Below is a small trained network, with its code and all its weights. Each question gives an input and a class and asks what happens when units are switched off, that is, made to give their printed mean instead of their output.

import numpy as np


def w(rows, s, z=0):
    codes = np.array(rows[::2]) - 128.0
    scale = np.full(codes.shape[1], s)
    scale[-1] = z or s
    return codes * scale


def f(y):
    return y / 2 * (1 + np.tanh(0.7978845608 * (y + 0.044715 * y**3)))


def log_softmax(a):
    a = a - a.max(-1, keepdims=True)
    return a - np.log(np.exp(a).sum(-1, keepdims=True))


def net(x, mask):
    res = np.array(x, float).reshape(1, 6) / 4 @ E
    y = f(res @ A[0][:, :-1].T + A[0][:, -1])
    res = res + np.where(mask, y, B[0][:, -1]) @ B[0][:, :-1]
    return log_softmax(res[-1] @ U[:, :-1].T + U[:, -1])


A, B = {}, {}
E = w([
[153,131,88,253,140,16],'x0',
[177,143,132,224,163,234],'x1',
[133,128,130,124,133,128],'x2',
[206,221,203,117,96,96],'x3',
[249,44,99,97,43,134],'x4',
[132,212,13,101,101,143],'x5',
],0.0068)
A[0] = w([
[104,125,158,53,127,162,91],'n0',
[50,50,69,120,139,142,85],'n1',
[118,108,170,70,74,180,68],'n2',
[103,183,147,118,203,106,63],'n3',
[91,67,84,126,170,142,64],'n4',
[77,169,152,142,156,121,72],'n5',
[93,54,231,120,122,76,106],'n6',
[100,144,132,93,161,93,78],'n7',
[127,119,160,209,101,199,98],'n8',
[121,117,147,63,115,166,119],'n9',
[194,90,96,135,83,154,58],'n10',
[193,218,155,126,129,117,79],'n11',
[61,181,165,156,116,122,122],'n12',
[142,129,97,204,139,51,1],'n13',
[155,86,118,131,70,128,45],'n14',
[126,81,197,154,153,127,105],'n15',
[131,220,2,85,138,123,51],'n16',
[72,152,141,147,122,137,73],'n17',
[155,212,219,98,93,90,82],'n18',
[181,76,127,131,66,103,109],'n19',
[134,91,175,140,158,112,69],'n20',
[170,186,189,116,112,114,80],'n21',
[111,132,151,76,135,182,52],'n22',
[169,136,121,186,156,201,57],'n23',
[157,101,103,171,136,18,119],'n24',
[169,151,102,190,169,207,46],'n25',
[78,109,120,59,89,25,32],'n26',
[92,75,82,127,156,149,56],'n27',
[73,158,148,136,144,122,100],'n28',
[148,79,211,147,185,129,86],'n29',
[63,162,142,116,168,95,120],'n30',
[93,159,126,135,178,133,68],'n31',
[154,70,116,88,33,97,104],'n32',
],0.011,0.0097)
B[0] = w([
[117,159,143,193,131,153,197],'n0',
[138,82,127,164,108,106,227],'n1',
[124,154,125,154,134,149,190],'n2',
[149,119,133,117,133,159,160],'n3',
[160,97,129,160,92,120,164],'n4',
[187,136,128,124,128,142,156],'n5',
[107,160,78,82,92,118,251],'n6',
[150,130,161,115,141,141,138],'n7',
[120,142,162,92,124,94,193],'n8',
[108,160,135,192,136,151,209],'n9',
[147,129,112,100,163,136,180],'n10',
[125,90,105,147,104,109,195],'n11',
[186,112,105,92,171,163,195],'n12',
[104,148,135,177,108,218,159],'n13',
[169,121,130,106,129,163,139],'n14',
[121,150,79,100,100,127,194],'n15',
[117,151,87,81,71,115,241],'n16',
[161,114,129,122,124,151,131],'n17',
[123,62,115,176,105,101,235],'n18',
[168,130,108,106,179,168,226],'n19',
[133,147,114,104,89,141,139],'n20',
[130,81,114,166,107,111,183],'n21',
[112,145,137,178,113,167,154],'n22',
[124,128,191,96,124,104,175],'n23',
[104,168,148,185,126,183,248],'n24',
[118,130,202,80,99,100,182],'n25',
[107,131,253,87,112,96,209],'n26',
[140,96,125,146,96,127,152],'n27',
[175,124,121,121,146,145,162],'n28',
[115,140,87,88,104,131,202],'n29',
[177,115,133,108,166,153,208],'n30',
[150,109,123,103,136,155,143],'n31',
[166,126,137,106,176,143,253],'n32',
],0.015,0.0051)
U = w([
[195,107,118,116,196,153,94],'0',
[105,178,142,203,130,171,92],'1',
[121,123,216,104,129,86,131],'2',
[120,160,53,92,77,117,80],'3',
[134,8,108,180,111,100,99],'4',
[119,129,112,145,168,107,251],'5',
],0.016,0.023)

Each question gives the input, the list of numbers given to net, and the class t.
The units are the neurons (one row each of A and B). Each row of codes is followed by its name. A weight is (code - 128) times the scale printed after its matrix; where a second scale follows, it is the last column's (A, B and U).
mask holds one flag per neuron, in row order. A switched-off neuron (its flag False) gives its mean, the last column of its row in B, instead of its output. The means were averaged over made-up inputs and are rounded, as every weight is.
A unit's drop is (log p(t) with every unit on - log p(t) with that unit switched off) / (log p(t) with every unit on - log p(t) with every unit switched off).
The circuit of an input: a set's keep is (log p(t) with only the set's units on - log p(t) with every unit switched off) / (log p(t) with every unit on - log p(t) with every unit switched off). Starting from the 12 units with the biggest drops (on a tie, the unit counted first), units are removed one at a time, each time the one whose removal leaves the highest keep (on an exact tie, the one counted first), for as long as the keep stays at least 0.8.
units of the circuit, in order: the units of the circuit, biggest drop first
most important unit: the unit with the biggest drop
k most important neurons: the k neurons with the biggest drops, biggest first
drop of u: that unit's drop, to one decimal
input [3,-2,-3,2,4,0], class 0: most important unit -> n19
input [1,-2,-5,-4,6,0], class 0: units of the circuit, in order -> n32, n19
input [-3,-2,-7,4,7,-6], class 0: 2 most important neurons -> n32, n19
input [4,-7,2,-7,3,-4], class 2: 2 most important neurons -> n26, n18
input [-1,7,-3,8,-2,7], class 4: units of the circuit, in order -> n11, n18
input [-1,-7,0,4,-8,8], class 0: 2 most important neurons -> n30, n12
input [7,-4,5,2,-7,-7], class 0: 2 most important neurons -> n12, n30
input [-8,1,7,2,4,-8], class 1: units of the circuit, in order -> n9, n0
input [0,-5,-6,-5,-6,-6], class 0: units of the circuit, in order -> n30, n12
input [-6,7,2,2,-2,0], class 2: units of the circuit, in order -> n25, n23
input [-3,-6,6,8,-2,-5], class 4: 2 most important neurons -> n18, n21
input [2,0,-1,8,2,-8], class 3: 3 most important neurons -> n6, n29, n15
input [-3,8,7,5,-2,-7], class 2: 4 most important neurons -> n23, n8, n25, n16
input [5,-2,-6,-7,-3,7], class 3: 2 most important neurons -> n16, n18
input [4,4,-4,2,-4,-2], class 0: units of the circuit, in order -> n12
input [1,-1,-6,-7,-4,-7], class 3: units of the circuit, in order -> n6, n15
input [4,6,1,5,-4,4], class 2: units of the circuit, in order -> n25, n23
input [6,-7,0,1,0,7], class 2: 2 most important neurons -> n26, n6
input [2,-7,-2,-4,-7,-6], class 0: 2 most important neurons -> n30, n12
input [-4,-6,-6,8,3,-2], class 4: units of the circuit, in order -> n18
input [5,-1,7,-6,-7,8], class 3: 2 most important neurons -> n16, n32
input [-7,-3,5,1,7,-5], class 0: 3 most important neurons -> n32, n19, n24
input [6,-2,-5,-4,0,7], class 3: 2 most important neurons -> n16, n9
input [0,-5,-7,-8,-4,2], class 4: drop of n1 -> 0.1
input [-6,-7,5,-6,-8,7], class 0: 2 most important neurons -> n30, n12
input [8,1,-2,-6,4,0], class 1: drop of n24 -> 0.5
input [-4,-5,2,0,4,-6], class 3: most important unit -> n6
